Where the symbols take the states:
from | + @ § & % !
labu | nudo rapa mamu sele vuve vene
kere | nove liri tura dilo lezu nemi
sodo | tiki muma kudu tule tuse tura
vise | dufi rivu buvu daba tage dofa
gefi | fiva susa regi leti bovu govu
fore | navu pudo fule dezu zaze lavi
toli | gutu tuge navu lavi vore laze
tura | vugu dilo sodo muma rage kere
dolu | rora gitu kibu tage gutu zome
leti | gefi fiva boni tira mopu susa
boni | regi tira sene kana nulo leti
tule | sodo tiki gove lezu lofa muma
rivu | dofa rafu daba dufi rora guri
zise | lado lovi rapa tipa mamu tuta
nudo | rapa vene pana labu rili tipa
vene | tipa zise labu rapa kupe lado
dela | depa kepe keze moti leti ruto
lezu | tule sodo rage kudu retu tiki
buvu | bake daba rora zome poti vise
rage | gove kudu tuse kosa tuto lezu
daba | vise dufi zome bake lafo rivu
fidu | kupe pati ruto rili dude mamu
pubi | mopu bovu nemi pora vugu sene
govu | keze dude gefi susa kana moti
kana | boni regi bovu teva nemi tira
sene | teva kana pubi bovu nove boni
nove | liri nemi vugu kere tule nulo
vore | fule kika fabi goru lovi dezu
tiki | muma tura lezu sodo rado vugu
navu | pudo lavi kika fore fabi toli
lovi | tuta pabe tipa lado sele pebu
vuve | rili fidu depa ruto govu kupe
tuge | laze fivo lavi gutu kika poti
poti | kibu lafo tuge fivo navu tage
teva | kana boni mopu sene liri regi
depa | kepe ruto dude dela gefi vuve
sele | labu nudo pati pana ruto rapa
rafu | guri tuto dufi dofa zome minu
rado | kosa rage retu tuse rafu gove
liri | nemi nulo dilo nove sodo pora
ruto | vuve rili dela kepe susa fidu
goru | vore fule zaze fise lado kika
pora | pubi mopu liri nulo tura bovu
kika | dezu fore goru fule pabe navu
fabi | fise goru pabe zaze tipa vore
gutu | tuge laze pudo toli fule fivo
gove | kudu lezu rado rage minu tule
bovu | sene teva pora mopu kere kana
fiva | susa govu tira gefi sene keze
zome | buvu bake dolu gitu fivo daba
moti | dela depa govu dude tira kepe
minu | kofu retu rafu tuto daba lofa
kibu | lafo tage laze poti pudo dolu
pudo | lavi toli dezu navu fise gutu
bake | daba vise gitu buvu kibu dufi
dofa | rafu guri vise rivu gitu tuto
pebu | zaze fabi lovi pabe rapa fise
kudu | lezu tule kosa gove kofu sodo
fule | kika dezu fise vore tuta fore
laze | fivo poti toli tuge dezu kibu
nulo | pora pubi nove nemi muma mopu
tage | dolu rora poti lafo toli gitu
dufi | rivu dofa bake vise dolu rafu
gitu | zome buvu tage rora laze bake
nemi | nulo pora kere liri tiki pubi
kofu | retu lofa guri minu vise tuse
lado | lovi tuta vene zise pana pabe
kosa | rage gove lofa rado guri kudu
kupe | pati mamu vuve fidu moti pana
tuta | pabe pebu zise lovi labu zaze
dezu | fore navu vore kika pebu pudo
fise | goru vore pebu fabi zise fule
guri | tuto minu rivu rafu buvu kofu
vugu | dilo kere tiki tura gove nove
pabe | pebu zaze lado tuta nudo fabi
regi | tira leti teva boni pora gefi
pati | mamu pana rili kupe dela sele
rora | gitu zome lafo dolu tuge buvu
rapa | vene tipa sele nudo fidu zise
tuto | minu kofu dofa guri bake retu
susa | govu keze leti fiva teva dude
zaze | fabi fise tuta pebu vene goru
tipa | zise lado nudo vene pati lovi
mopu | bovu sene nulo pubi dilo teva
retu | lofa tuse tuto kofu dufi rado
muma | tura vugu tule tiki kosa dilo
tuse | rado kosa kofu lofa dofa rage
tira | leti gefi kana regi pubi fiva
rili | fidu kupe kepe vuve keze pati
lavi | toli gutu fore pudo goru tuge
fivo | poti kibu gutu laze fore lafo
kepe | ruto vuve moti depa fiva rili
dilo | kere nove muma vugu kudu liri
keze | dude moti fiva govu boni dela
lafo | tage dolu fivo kibu lavi rora
mamu | pana sele fidu pati depa labu
lofa | tuse rado minu retu rivu kosa
pana | sele labu kupe mamu kepe nudo
dude | moti dela susa keze regi depa

The rows follow the links: the fewer symbols apart two states are, the more alike their rows tend to be.

Each row is also shifted at random along 4 hidden directions that mean nothing.

Some states, each with a row of numbers:
liri [31,385,-177,416,-666,-238,-247,-2,23,198,6,-369,0,80,329,358,31,-18,182,-306,-96,173,-264,59,-420,51,510,-92,-109,11,-184,-196,-300,233,168,-163,15,135,-233,123,134,-272,-433,-416]
kepe [-1108,-189,-303,141,73,-109,-212,-86,69,-221,-111,-32,91,-287,-172,141,-220,-141,273,82,-196,186,64,-142,-109,-90,197,-16,157,226,99,-406,45,-35,36,30,-218,71,-409,-48,127,267,56,88]
rado [206,-98,120,31,-88,26,-1,228,-209,189,-16,-188,-128,307,200,88,361,23,-349,-112,56,-135,-122,58,97,257,77,-125,-6,-301,-270,252,17,67,61,-10,197,6,315,78,119,-182,-215,-136]
dufi [607,65,108,181,-180,-16,115,-192,144,181,-50,-156,-80,40,-82,-9,0,-46,-164,128,192,-201,99,23,21,-116,-126,121,35,-232,-235,407,-72,-156,-14,-51,221,-144,159,80,-99,46,-271,141]
kika [-380,-194,29,173,-28,-22,136,-312,135,-177,-64,74,-51,-402,-397,-137,-371,-34,206,543,158,-93,175,-31,-99,-290,-356,252,131,68,-90,144,-115,-476,-178,29,65,-224,31,163,-73,444,-7,489]
bovu [372,25,-181,125,-235,20,-202,162,-21,62,90,-163,21,119,197,389,-2,56,78,-212,-247,55,-260,26,78,204,393,-250,-160,148,96,-231,-10,175,100,-36,-95,144,119,58,-144,-226,-148,-254]
daba [683,36,270,-342,474,144,211,183,21,186,-25,74,26,267,-39,-299,337,45,-500,-73,170,-161,39,35,392,52,-335,-42,-13,-313,10,450,167,116,119,31,136,-29,131,-160,-81,-140,84,-90]
kosa [446,-164,10,94,7,29,-43,131,-36,162,-71,-259,-25,210,17,197,257,-63,-309,-51,-16,-159,-61,-1,222,168,112,-150,35,-250,-190,247,64,-11,106,-13,144,12,172,16,26,-75,-258,-59]
ruto [341,13,-204,-6,-144,-9,-169,28,-20,-181,111,102,53,-173,50,229,-292,61,377,13,-245,162,-183,2,-94,7,214,-104,-124,429,244,-438,-60,14,-33,-21,-214,83,-68,58,-118,19,128,-35]
buvu [-577,179,203,345,-431,-209,108,-73,-89,134,-34,-262,-138,-101,-1,-86,25,70,-65,230,300,-79,-167,126,-348,-152,-198,199,35,-319,-484,393,-422,-257,78,-101,336,-140,91,274,161,67,-382,-8]
mopu [-408,-415,-264,-54,495,111,-232,97,133,-12,-176,-132,122,122,-187,271,185,-224,-226,-135,-310,-24,146,-173,504,186,289,-252,179,-31,169,-146,419,125,139,54,-180,130,-185,-250,-18,40,-36,-4]
fiva [107,-36,-138,-233,201,232,-37,69,107,-38,91,171,70,240,131,93,38,3,9,-299,-240,-12,101,-41,321,219,255,-181,-127,194,393,-294,337,314,-87,57,-243,141,89,-232,-231,-237,235,-52]
kofu [-520,-113,54,222,5,-135,-43,-31,-15,172,-212,-313,-42,96,-42,9,309,-177,-292,-33,150,-55,149,-82,-79,-7,55,61,252,-415,-378,287,23,-33,112,-21,210,-34,-141,-21,344,87,-300,-23]
retu [-226,-482,154,32,55,183,80,72,-259,112,-109,-151,-222,358,46,-6,394,-123,-438,38,113,-305,273,-78,200,294,61,7,171,-420,-338,332,302,-103,-210,138,257,-97,568,-10,181,20,-100,272]
tiki [352,64,-18,257,-419,94,-39,-44,48,236,35,-261,-104,304,168,272,52,-6,-110,-152,-46,-223,-54,41,96,193,295,-87,-137,-142,-127,150,19,62,-54,-65,113,25,384,103,-219,-238,-356,-27]
nove [913,46,-281,257,-160,-31,-220,-157,330,129,-125,-279,105,44,-45,430,-48,-180,55,-214,-212,20,81,-110,131,20,451,-149,33,78,78,-105,140,164,106,-75,-124,108,-330,-94,-127,-76,-293,-109]
pebu [-634,167,70,-172,203,-214,-3,103,-144,-188,-9,186,63,-305,-26,-313,-42,74,178,88,114,294,-121,28,-347,-207,-284,115,45,99,15,-180,-238,-39,152,8,-65,16,-428,19,300,175,263,-157]
dela [390,91,-377,92,-10,-97,-257,-136,281,-132,-70,13,198,-294,-146,284,-305,-126,415,-67,-290,250,-35,-95,-43,-141,283,-83,40,415,287,-479,-14,101,128,-63,-329,136,-593,-100,-75,126,44,-90]
fore [629,14,277,-379,242,173,288,50,-104,-91,162,378,-66,26,-29,-373,-40,203,-63,137,174,-127,52,94,134,-22,-437,108,-114,5,121,184,42,-98,-179,84,36,-98,367,-17,-160,-32,367,181]
susa [-818,479,-197,108,-256,-206,-190,27,117,72,24,-74,141,-43,241,100,-60,23,269,-341,-136,314,-186,40,-299,-68,318,-59,-102,185,139,-413,-203,379,217,-133,-219,200,-555,-80,82,-215,-60,-456]
regi [-685,-146,-149,269,-413,133,-97,-54,8,2,88,-115,-61,96,115,331,-172,-11,172,-35,-180,-121,-44,11,44,199,366,-77,-142,125,14,-203,79,-27,-195,-16,-56,27,387,116,-223,-91,-169,141]
fule [431,188,224,-281,31,33,199,151,-191,-99,201,318,-57,-95,87,-301,-104,270,70,134,146,26,-213,171,-112,-71,-404,63,-214,83,84,81,-228,-94,-42,11,43,-74,241,133,-78,-53,285,-20]
rora [575,62,154,13,29,-121,81,45,-31,63,-34,-62,-5,-103,-126,-105,42,37,-116,205,179,-45,-128,73,-61,-135,-290,63,36,-170,-205,348,-202,-199,130,-40,199,-92,-24,124,71,97,-131,-23]
depa [-829,-578,-393,189,221,55,-221,-316,228,-294,-208,-49,115,-320,-430,275,-311,-314,274,273,-282,36,387,-270,163,-90,235,12,303,275,151,-351,350,-258,-155,116,-238,7,-312,-114,-30,498,63,487]
nudo [1277,142,-133,20,-302,105,46,-277,215,-206,201,267,24,-274,-77,124,-578,104,554,169,-128,9,0,49,-78,-132,22,77,-235,537,337,-299,-61,-163,-255,-23,-203,-44,115,114,-440,74,195,274]
tuse [708,-116,-107,295,-113,-110,-137,-81,136,149,-165,-331,18,-18,-137,274,72,-156,-150,53,-13,-79,-19,-67,58,-43,151,-57,151,-183,-218,224,-24,-119,178,-71,151,-19,-122,65,43,94,-419,-23]
poti [-351,-332,261,-150,319,29,182,27,-243,-75,-90,114,-116,21,-101,-349,234,-69,-265,229,255,-110,276,-44,-17,-18,-351,195,220,-290,-224,290,121,-221,-162,134,192,-159,210,-25,288,224,185,301]
moti [-629,56,-192,14,-25,-51,-176,8,-28,-117,21,36,76,-50,108,80,-56,-14,254,-162,-168,206,-13,-62,-155,24,283,-71,-7,222,148,-413,24,173,7,14,-212,150,-272,-93,106,-28,138,-117]

Where do the symbols, taken in turn from left to right, take each start?
Answers are names.
[-328,160,-284,-20,231,6,-171,-62,357,30,-79,-38,241,-43,-106,167,-68,-125,103,-252,-253,164,54,-108,224,-64,284,-144,35,184,347,-296,167,317,193,-67,-313,171,-577,-269,-165,-64,5,-227]
! ! %: tira
[873,-140,-111,-241,161,269,59,-61,132,-245,187,346,76,-119,-148,41,-377,104,261,122,-219,-75,53,5,301,3,-76,-68,-187,436,473,-266,205,-74,-211,57,-256,-13,240,-34,-463,30,359,261]
+ @: nudo
[471,477,25,20,-287,-304,-19,48,-83,-112,123,142,44,-418,35,-124,-304,235,425,130,78,310,-434,160,-524,-283,-251,100,-164,281,17,-186,-585,-110,191,-144,-43,2,-368,229,88,49,76,-269]
+ & &: zaze
[352,-28,-81,131,-66,122,-66,-91,231,222,-72,-231,20,244,-1,253,110,-130,-192,-182,-85,-150,108,-49,306,116,264,-111,2,-130,3,131,188,145,21,-37,4,52,58,-92,-208,-165,-279,-37]
% + + § +: kosa
[85,-113,75,-302,231,118,158,14,-160,-224,108,396,-17,-95,18,-277,-96,76,166,80,8,54,161,-12,-39,-8,-169,92,-2,209,213,-212,123,-30,-231,135,-131,-9,109,-70,56,84,484,202]
+ & + +: tuta
[-638,-9,105,30,244,-120,11,15,39,219,-223,-229,0,155,-26,-172,432,-188,-414,-115,204,-7,208,-83,7,-41,-46,79,273,-463,-291,330,64,114,182,2,181,-13,-313,-163,337,25,-172,-130]
& & % §: dolu
[687,229,171,-92,-64,-7,221,-153,28,-47,93,212,-20,-152,-57,-277,-175,132,101,164,217,-24,23,102,-156,-209,-349,206,-87,62,11,159,-184,-133,-96,-33,62,-91,42,76,-98,42,135,111]
§ § % §: tipa
[-892,-230,-62,-331,468,102,-53,199,-89,-223,41,266,96,-51,-72,-101,-2,34,20,-6,-182,80,-5,-52,236,95,-68,-136,-14,193,305,-286,213,98,5,102,-225,83,-70,-131,-11,69,385,-1]
§ ! & +: fidu
[236,-302,156,-272,562,113,222,-126,41,-63,-108,204,0,-47,-281,-388,123,-125,-239,202,196,-113,416,-105,196,-103,-400,193,257,-168,-7,279,263,-174,-131,144,66,-112,-43,-172,96,256,278,358]
@ § &: toli
[333,293,-185,301,-347,-135,-203,-64,205,201,-63,-330,60,129,163,330,39,-89,63,-311,-125,84,-68,-12,-112,13,439,-91,-18,-25,-41,-93,-83,256,188,-126,-36,127,-306,-46,17,-203,-366,-315]
& % &: gove
[607,31,201,12,-165,-60,165,-53,-161,-37,19,59,-138,-90,38,-213,-15,77,18,197,247,-18,31,50,-304,-102,-248,219,17,-79,-223,202,-194,-238,-131,-1,210,-123,185,145,159,96,45,135]
@ § ! §: laze
[-527,-13,13,-207,59,143,-92,442,-292,80,135,29,-17,425,382,113,293,138,-188,-364,-186,0,-265,60,190,418,242,-309,-201,-27,106,-178,116,362,55,31,-66,184,345,-56,8,-418,91,-329]
@ & %: liri
[283,-338,330,-424,585,250,243,247,-211,46,-3,166,-116,287,-72,-340,378,51,-552,87,185,-294,128,28,463,161,-438,-41,64,-357,-76,489,295,-47,-69,145,173,-93,498,-94,0,-28,204,172]
& + & !: bake
[23,-165,27,-310,583,0,74,61,6,-226,-44,290,110,-278,-301,-297,-84,26,13,220,44,75,53,-32,160,-180,-429,53,113,129,187,-3,66,-169,85,70,-88,-34,-247,-98,10,287,350,131]
& & @: fise
[112,181,33,-294,-45,106,20,258,-199,-149,304,333,9,23,241,-71,-137,291,217,-89,-127,100,-310,159,-22,127,-52,-115,-324,329,326,-310,-60,143,-63,28,-176,93,279,71,-191,-232,368,-156]
+ &: pati
